Below is a small trained network, with its code and all its weights. Each question gives an input and a class and asks what happens when units are switched off, that is, made to give their printed mean instead of their output.

import numpy as np


def w(rows, s, z=0):
    codes = np.array(rows[::2]) - 128.0
    scale = np.full(codes.shape[1], s)
    scale[-1] = z or s
    return codes * scale


def norm(h):
    return h / np.sqrt((h * h).mean(-1, keepdims=True) + 1e-5)


def f(y):
    return np.maximum(y, 0)


def log_softmax(a):
    a = a - a.max(-1, keepdims=True)
    return a - np.log(np.exp(a).sum(-1, keepdims=True))


def net(x, mask):
    res = np.array(x, float).reshape(1, 3) / 4 @ E
    u = 0
    for l in range(2):
        y = f(norm(res) @ A[l][:, :-1].T + A[l][:, -1])
        res = res + np.where(mask[u : u + 8], y, B[l][:, -1]) @ B[l][:, :-1]
        u += 8
    return log_softmax(norm(res)[-1] @ U[:, :-1].T + U[:, -1])


A, B = {}, {}
E = w([
[49,161,71,234,142,175,107,196],'x0',
[186,199,3,114,6,55,126,82],'x1',
[149,141,133,58,72,238,110,83],'x2',
],0.0029)
A[0] = w([
[188,92,187,8,153,155,217,127,37],'0.n0',
[125,184,79,186,153,107,150,157,228],'0.n1',
[231,67,92,102,92,102,196,69,251],'0.n2',
[39,47,145,173,165,114,138,138,133],'0.n3',
[167,49,137,31,179,134,114,154,24],'0.n4',
[80,74,194,49,143,210,95,166,81],'0.n5',
[69,83,211,133,153,182,140,125,202],'0.n6',
[172,167,128,87,4,182,131,24,114],'0.n7',
],0.0037,0.0013)
B[0] = w([
[213,237,157,139,148,104,80,69,204],'0.n0',
[139,134,138,202,146,102,118,128,209],'0.n1',
[52,130,125,137,94,182,123,181,232],'0.n2',
[155,146,105,32,61,127,135,137,193],'0.n3',
[172,218,93,162,156,126,129,82,172],'0.n4',
[103,105,99,210,135,2,157,122,211],'0.n5',
[130,104,142,144,204,187,146,135,217],'0.n6',
[183,115,117,58,111,88,170,159,253],'0.n7',
],0.0046,0.004)
A[1] = w([
[6,101,155,127,122,143,184,132,79],'1.n0',
[140,182,197,143,227,178,113,159,134],'1.n1',
[111,187,83,175,72,225,79,181,251],'1.n2',
[153,128,112,1,5,137,95,64,108],'1.n3',
[119,88,129,212,134,73,119,164,117],'1.n4',
[197,154,183,109,127,126,165,85,229],'1.n5',
[33,23,138,144,196,218,177,212,22],'1.n6',
[150,85,251,91,165,168,96,58,85],'1.n7',
],0.0044,0.002)
B[1] = w([
[160,169,145,80,62,122,113,115,154],'1.n0',
[187,60,145,172,139,187,105,74,221],'1.n1',
[135,103,171,78,184,73,127,129,243],'1.n2',
[118,72,133,64,94,254,199,235,253],'1.n3',
[69,176,94,172,62,126,110,83,207],'1.n4',
[92,76,86,154,131,164,154,160,227],'1.n5',
[101,207,170,30,31,202,54,59,205],'1.n6',
[152,31,87,220,209,12,217,132,184],'1.n7',
],0.005,0.0042)
U = w([
[107,153,143,70,200,114,85,167,2],'0',
[68,166,208,124,105,222,28,57,144],'1',
[191,50,159,219,254,134,176,82,141],'2',
[72,187,75,214,98,15,110,133,156],'3',
[166,112,83,33,59,167,200,236,164],'4',
],0.012,0.0056)

Each question gives the input, the list of numbers given to net, and the class t.
The units are the neurons (one row each of A and B). Each row of codes is followed by its name. A weight is (code - 128) times the scale printed after its matrix; where a second scale follows, it is the last column's (A, B and U).
mask holds one flag per neuron, layer by layer. A switched-off neuron (its flag False) gives its mean, the last column of its row in B, instead of its output. The means were averaged over made-up inputs and are rounded, as every weight is.
A unit's drop is (log p(t) with every unit on - log p(t) with that unit switched off) / (log p(t) with every unit on - log p(t) with every unit switched off).
The circuit of an input: a set's keep is (log p(t) with only the set's units on - log p(t) with every unit switched off) / (log p(t) with every unit on - log p(t) with every unit switched off). Starting from the 12 units with the biggest drops (on a tie, the unit counted first), units are removed one at a time, each time the one whose removal leaves the highest keep (on an exact tie, the one counted first), for as long as the keep stays at least 0.8.
circuit, biggest first: the units of the circuit, biggest drop first
k most important neurons: the k neurons with the biggest drops, biggest first
k most important neurons of layer l: the k neurons of layer l with the biggest drops, biggest first
drop of u: that unit's drop, to one decimal
input [0,-2,-2], class 1: 2 most important neurons	0.n0, 0.n6
input [-4,0,-2], class 2: 2 most important neurons	0.n3, 0.n0
input [8,-3,-7], class 1: 2 most important neurons	1.n6, 0.n5
input [-7,4,-8], class 3: circuit, biggest first	0.n7, 1.n3
input [2,-7,-7], class 1: circuit, biggest first	1.n6
input [3,5,-1], class 3: 2 most important neurons of layer 0	0.n1, 0.n3
input [8,3,3], class 3: drop of 1.n3	0.4
input [8,-4,-6], class 1: drop of 1.n6	0.2
input [1,-6,-3], class 1: drop of 1.n6	1.2
input [-1,-1,3], class 2: drop of 0.n0	0.1
